Below are the code and all the weights of a small trained network. Each question names an input and a class and asks about switching units off, where a switched-off unit gives its printed mean instead of its output.

import numpy as np


def w(rows, s, z=0):
    codes = np.array(rows[::2]) - 128.0
    scale = np.full(codes.shape[1], s)
    scale[-1] = z or s
    return codes * scale


def norm(h):
    return h / np.sqrt((h * h).mean(-1, keepdims=True) + 1e-5)


def f(y):
    return np.maximum(y, 0)


def log_softmax(a):
    a = a - a.max(-1, keepdims=True)
    return a - np.log(np.exp(a).sum(-1, keepdims=True))


def net(x, mask):
    res = np.array(x, float).reshape(1, 6) / 4 @ E
    u = 0
    for l in range(2):
        y = f(norm(res) @ A[l][:, :-1].T + A[l][:, -1])
        res = res + np.where(mask[u : u + 11], y, B[l][:, -1]) @ B[l][:, :-1]
        u += 11
    return log_softmax(norm(res)[-1] @ U[:, :-1].T + U[:, -1])


A, B = {}, {}
E = w([
[197,115,180,123,149,62,194,117,127,94,79,45],'x0',
[64,108,196,54,194,140,150,216,58,66,169,99],'x1',
[181,189,155,33,73,138,111,93,63,227,190,89],'x2',
[106,123,60,149,70,110,205,212,115,170,176,83],'x3',
[169,86,61,147,151,44,142,69,49,74,199,169],'x4',
[142,58,220,82,119,103,175,155,200,171,191,254],'x5',
],0.0077)
A[0] = w([
[176,89,108,116,56,115,125,76,145,211,109,120,104],'L0N1',
[155,98,86,128,134,171,209,149,169,53,63,139,112],'L0N2',
[137,111,86,225,33,114,243,254,110,180,176,83,37],'L0N3',
[230,130,93,232,39,117,100,141,202,118,112,151,50],'L0N4',
[151,102,145,133,106,168,165,142,181,151,195,204,81],'L0N5',
[210,153,202,108,161,143,86,91,142,68,89,168,92],'L0N6',
[89,199,171,100,104,160,135,182,238,182,83,89,72],'L0N7',
[110,148,90,141,111,145,108,111,78,98,144,141,88],'L0N8',
[209,122,172,111,122,59,183,137,150,105,84,59,2],'L0N9',
[139,73,210,107,86,113,203,98,158,133,165,175,58],'L0N10',
[187,93,130,149,98,143,171,140,91,102,105,88,89],'L0N11',
],0.008,0.0097)
B[0] = w([
[136,186,148,184,174,171,157,120,120,134,190,128,218],'L0N1',
[121,137,161,155,105,45,68,152,109,200,143,102,200],'L0N2',
[80,115,48,22,213,137,111,78,206,135,139,134,236],'L0N3',
[120,200,152,202,177,177,182,110,129,119,170,151,197],'L0N4',
[197,146,122,85,114,117,154,167,140,80,50,156,205],'L0N5',
[55,124,63,67,144,111,175,91,176,190,139,109,207],'L0N6',
[127,2,145,148,43,160,165,64,117,77,158,96,255],'L0N7',
[137,100,167,98,60,118,179,138,155,134,66,151,159],'L0N8',
[66,144,161,150,118,7,162,127,38,227,88,84,157],'L0N9',
[206,142,93,103,134,124,164,177,111,117,48,122,201],'L0N10',
[113,137,124,109,95,104,158,110,149,141,120,122,153],'L0N11',
],0.0091,0.0055)
A[1] = w([
[189,95,39,135,141,54,170,58,35,66,206,176,77],'L1N1',
[114,124,186,86,211,135,43,18,141,142,62,164,51],'L1N2',
[152,139,157,97,93,123,106,187,168,134,108,183,87],'L1N3',
[123,199,19,161,115,159,79,128,43,82,67,52,94],'L1N4',
[56,67,99,255,173,59,135,196,224,94,57,172,95],'L1N5',
[208,175,153,41,70,153,140,98,90,203,204,76,106],'L1N6',
[109,127,111,144,131,209,94,130,117,126,68,43,90],'L1N7',
[58,116,201,52,213,159,178,235,34,55,184,88,76],'L1N8',
[129,120,74,115,138,148,120,109,107,95,91,101,46],'L1N9',
[97,143,38,122,49,207,57,171,128,79,200,251,85],'L1N10',
[66,171,94,116,80,213,61,161,106,118,105,231,1],'L1N11',
],0.0085,0.0064)
B[1] = w([
[83,44,192,117,60,208,130,114,165,134,114,86,231],'L1N1',
[79,148,43,70,136,145,167,145,169,138,199,109,178],'L1N2',
[153,97,129,137,165,122,177,128,90,123,100,139,161],'L1N3',
[202,108,183,78,167,124,182,190,184,140,105,238,218],'L1N4',
[138,161,127,98,123,151,38,168,58,118,166,112,241],'L1N5',
[93,128,106,170,165,98,18,202,104,61,113,135,255],'L1N6',
[170,40,145,90,106,116,172,114,104,112,157,157,197],'L1N7',
[172,202,97,223,117,165,134,39,175,170,143,163,244],'L1N8',
[128,156,133,88,129,128,116,138,133,116,108,153,145],'L1N9',
[127,154,166,124,132,47,181,99,117,146,93,58,201],'L1N10',
[102,111,136,182,128,7,157,103,107,159,86,61,157],'L1N11',
],0.011,0.0074)
U = w([
[230,108,165,50,145,124,188,193,154,128,86,208,123],'0',
[59,129,23,17,162,142,153,112,190,149,161,107,175],'1',
[171,197,133,232,132,180,145,67,149,152,159,148,157],'2',
[81,25,206,109,21,194,129,111,135,112,127,92,131],'3',
[125,142,137,128,145,103,7,214,82,120,147,112,138],'4',
[104,137,159,135,126,21,180,115,106,170,77,69,163],'5',
[106,150,107,120,111,151,136,124,77,125,114,135,97],'6',
[116,137,66,114,101,149,166,128,45,83,104,144,2],'7',
],0.015,0.006)

Each question gives the input, the list of numbers given to net, and the class t.
The units are the neurons (one row each of A and B). Each row of codes is followed by its name. A weight is (code - 128) times the scale printed after its matrix; where a second scale follows, it is the last column's (A, B and U).
mask holds one flag per neuron, layer by layer. A switched-off neuron (its flag False) gives its mean, the last column of its row in B, instead of its output. The means were averaged over made-up inputs and are rounded, as every weight is.
A unit's drop is (log p(t) with every unit on - log p(t) with that unit switched off) / (log p(t) with every unit on - log p(t) with every unit switched off).
The circuit of an input: a set's keep is (log p(t) with only the set's units on - log p(t) with every unit switched off) / (log p(t) with every unit on - log p(t) with every unit switched off). Starting from the 12 units with the biggest drops (on a tie, the unit counted first), units are removed one at a time, each time the one whose removal leaves the highest keep (on an exact tie, the one counted first), for as long as the keep stays at least 0.8.
units of the circuit, in order: the units of the circuit, biggest drop first
top k neurons: the k neurons with the biggest drops, biggest first
top k neurons in layer l: the k neurons of layer l with the biggest drops, biggest first
input [4,-7,8,4,-4,-8], class 0: top neuron in layer 0	(L0N2)
input [-1,1,-5,-7,-7,2], class 1: top 3 neurons	(L1N2 L0N6 L1N1)
input [-2,4,0,-6,-3,-6], class 0: top 3 neurons	(L1N4 L0N3 L1N7)
input [-3,1,-4,3,-1,0], class 4: top 2 neurons in layer 0	(L0N2 L0N6)
input [-2,3,7,-2,5,2], class 4: top 2 neurons	(L1N6 L0N7)
input [7,-4,8,-8,-5,7], class 1: top 3 neurons	(L0N6 L1N2 L1N4)
input [-7,8,-7,0,6,4], class 2: top 2 neurons in layer 1	(L1N8 L1N6)
input [0,-1,-6,4,4,5], class 4: top 4 neurons	(L1N5 L0N2 L1N4 L0N7)
input [6,-6,-2,0,-1,2], class 2: top 2 neurons in layer 0	(L0N4 L0N1)
input [-5,5,-3,-3,8,7], class 3: top 2 neurons in layer 0	(L0N3 L0N8)
input [-1,8,-1,-8,-7,7], class 1: top 2 neurons in layer 1	(L1N2 L1N4)
input [-6,1,-5,-4,5,0], class 5: top 3 neurons in layer 1	(L1N10 L1N11 L1N6)
input [-5,-7,8,4,7,0], class 4: top 2 neurons	(L1N6 L1N8)
input [-8,2,-6,-6,3,2], class 5: top 3 neurons in layer 1	(L1N10 L1N11 L1N6)
input [-2,1,7,-8,0,1], class 1: units of the circuit, in order	(L1N2)
input [4,-2,7,-1,7,3], class 3: top 2 neurons	(L1N1 L1N5)
input [-7,3,-3,-4,0,5], class 5: units of the circuit, in order	(L1N11 L1N10)
input [-7,1,4,0,4,5], class 5: top 3 neurons	(L1N10 L1N11 L1N4)
input [-3,8,-4,-7,4,-3], class 2: top 2 neurons	(L1N8 L0N3)
input [-6,-4,-4,0,-1,0], class 5: units of the circuit, in order	(L1N10)
input [-2,1,4,0,-1,-3], class 4: top 3 neurons	(L1N6 L0N10 L0N8)
input [-8,4,-7,-8,-1,-8], class 0: top 3 neurons	(L1N4 L0N3 L1N7)
input [8,7,-1,6,-4,7], class 5: top 4 neurons	(L0N9 L1N4 L1N7 L0N2)
